Below is a small trained network, with its code and all its weights. Each question gives an input and a class and asks what happens when units are switched off, that is, made to give their printed mean instead of their output.

import numpy as np


def w(rows, s, z=0):
    codes = np.array(rows[::2]) - 128.0
    scale = np.full(codes.shape[1], s)
    scale[-1] = z or s
    return codes * scale


def f(y):
    return np.maximum(y, 0)


def log_softmax(a):
    a = a - a.max(-1, keepdims=True)
    return a - np.log(np.exp(a).sum(-1, keepdims=True))


def net(x, mask):
    res = np.array(x, float).reshape(1, 4) / 4 @ E
    y = f(res @ A[0][:, :-1].T + A[0][:, -1])
    res = res + np.where(mask, y, B[0][:, -1]) @ B[0][:, :-1]
    return log_softmax(res[-1] @ U[:, :-1].T + U[:, -1])


A, B = {}, {}
E = w([
[22,104,51,128],'x0',
[59,75,223,77],'x1',
[175,88,127,158],'x2',
[26,170,175,255],'x3',
],0.0091)
A[0] = w([
[187,151,55,102,146],'N1',
[102,129,233,161,134],'N2',
[141,101,110,15,252],'N3',
[146,228,147,245,229],'N4',
[135,112,192,109,136],'N5',
[137,100,2,147,211],'N6',
],0.0091,0.0041)
B[0] = w([
[169,183,132,120,217],'N1',
[115,88,174,160,190],'N2',
[202,131,134,65,255],'N3',
[122,2,89,153,229],'N4',
[149,100,179,112,173],'N5',
[120,231,28,128,237],'N6',
],0.012,0.0094)
U = w([
[199,164,142,138,206],'0',
[138,213,111,139,28],'1',
[132,72,109,176,241],'2',
[62,121,76,182,35],'3',
[186,135,233,102,4],'4',
[148,103,127,77,232],'5',
[115,113,244,185,47],'6',
[54,119,172,192,125],'7',
],0.011,0.0035)

Each question gives the input, the list of numbers given to net, and the class t.
The units are the neurons (one row each of A and B). Each row of codes is followed by its name. A weight is (code - 128) times the scale printed after its matrix; where a second scale follows, it is the last column's (A, B and U).
mask holds one flag per neuron, in row order. A switched-off neuron (its flag False) gives its mean, the last column of its row in B, instead of its output. The means were averaged over made-up inputs and are rounded, as every weight is.
A unit's drop is (log p(t) with every unit on - log p(t) with that unit switched off) / (log p(t) with every unit on - log p(t) with every unit switched off).
The circuit of an input: a set's keep is (log p(t) with only the set's units on - log p(t) with every unit switched off) / (log p(t) with every unit on - log p(t) with every unit switched off). Starting from all 6 units, units are removed one at a time, each time the one whose removal leaves the highest keep (on an exact tie, the one counted first), for as long as the keep stays at least 0.8.
circuit, biggest first: the units of the circuit, biggest drop first
unit that matters most: the unit with the biggest drop
k most important neurons: the k neurons with the biggest drops, biggest first
drop when u is switched off: that unit's drop, to one decimal
input [-1,-4,1,6], class 2: 2 most important neurons => (N4, N6)
input [-3,2,6,-3], class 4: circuit, biggest first => (N6, N4)
input [3,-3,4,1], class 3: circuit, biggest first => (N3, N6)
input [3,4,-6,3], class 7: circuit, biggest first => (N3, N6)
input [-2,6,-7,4], class 6: circuit, biggest first => (N6, N2)
input [-3,7,-8,-7], class 4: circuit, biggest first => (N6, N4)
input [-3,1,2,-8], class 4: 2 most important neurons => (N6, N3)
input [-5,-1,2,1], class 2: circuit, biggest first => (N4, N3)
input [-7,6,-3,1], class 6: circuit, biggest first => (N2, N3)
input [6,0,-8,-1], class 1: circuit, biggest first => (N4)
input [-5,2,6,5], class 6: 3 most important neurons => (N6, N2, N5)
input [-2,-5,7,1], class 2: 2 most important neurons => (N4, N3)
input [7,6,5,1], class 7: 4 most important neurons => (N3, N4, N6, N1)
input [4,-4,-6,1], class 3: unit that matters most => N3
input [7,-2,7,-6], class 1: 2 most important neurons => (N6, N4)
input [2,4,4,3], class 7: 2 most important neurons => (N3, N1)
input [0,2,-1,-3], class 4: 2 most important neurons => (N6, N4)
input [2,-5,-1,-7], class 1: 2 most important neurons => (N6, N4)
input [-7,7,2,4], class 6: drop when N2 is switched off => 0.1
input [-3,-6,6,2], class 2: drop when N4 is switched off => 1.0
input [-1,5,1,-2], class 4: drop when N6 is switched off => 0.4
input [6,-8,-2,-3], class 1: drop when N6 is switched off => 0.3
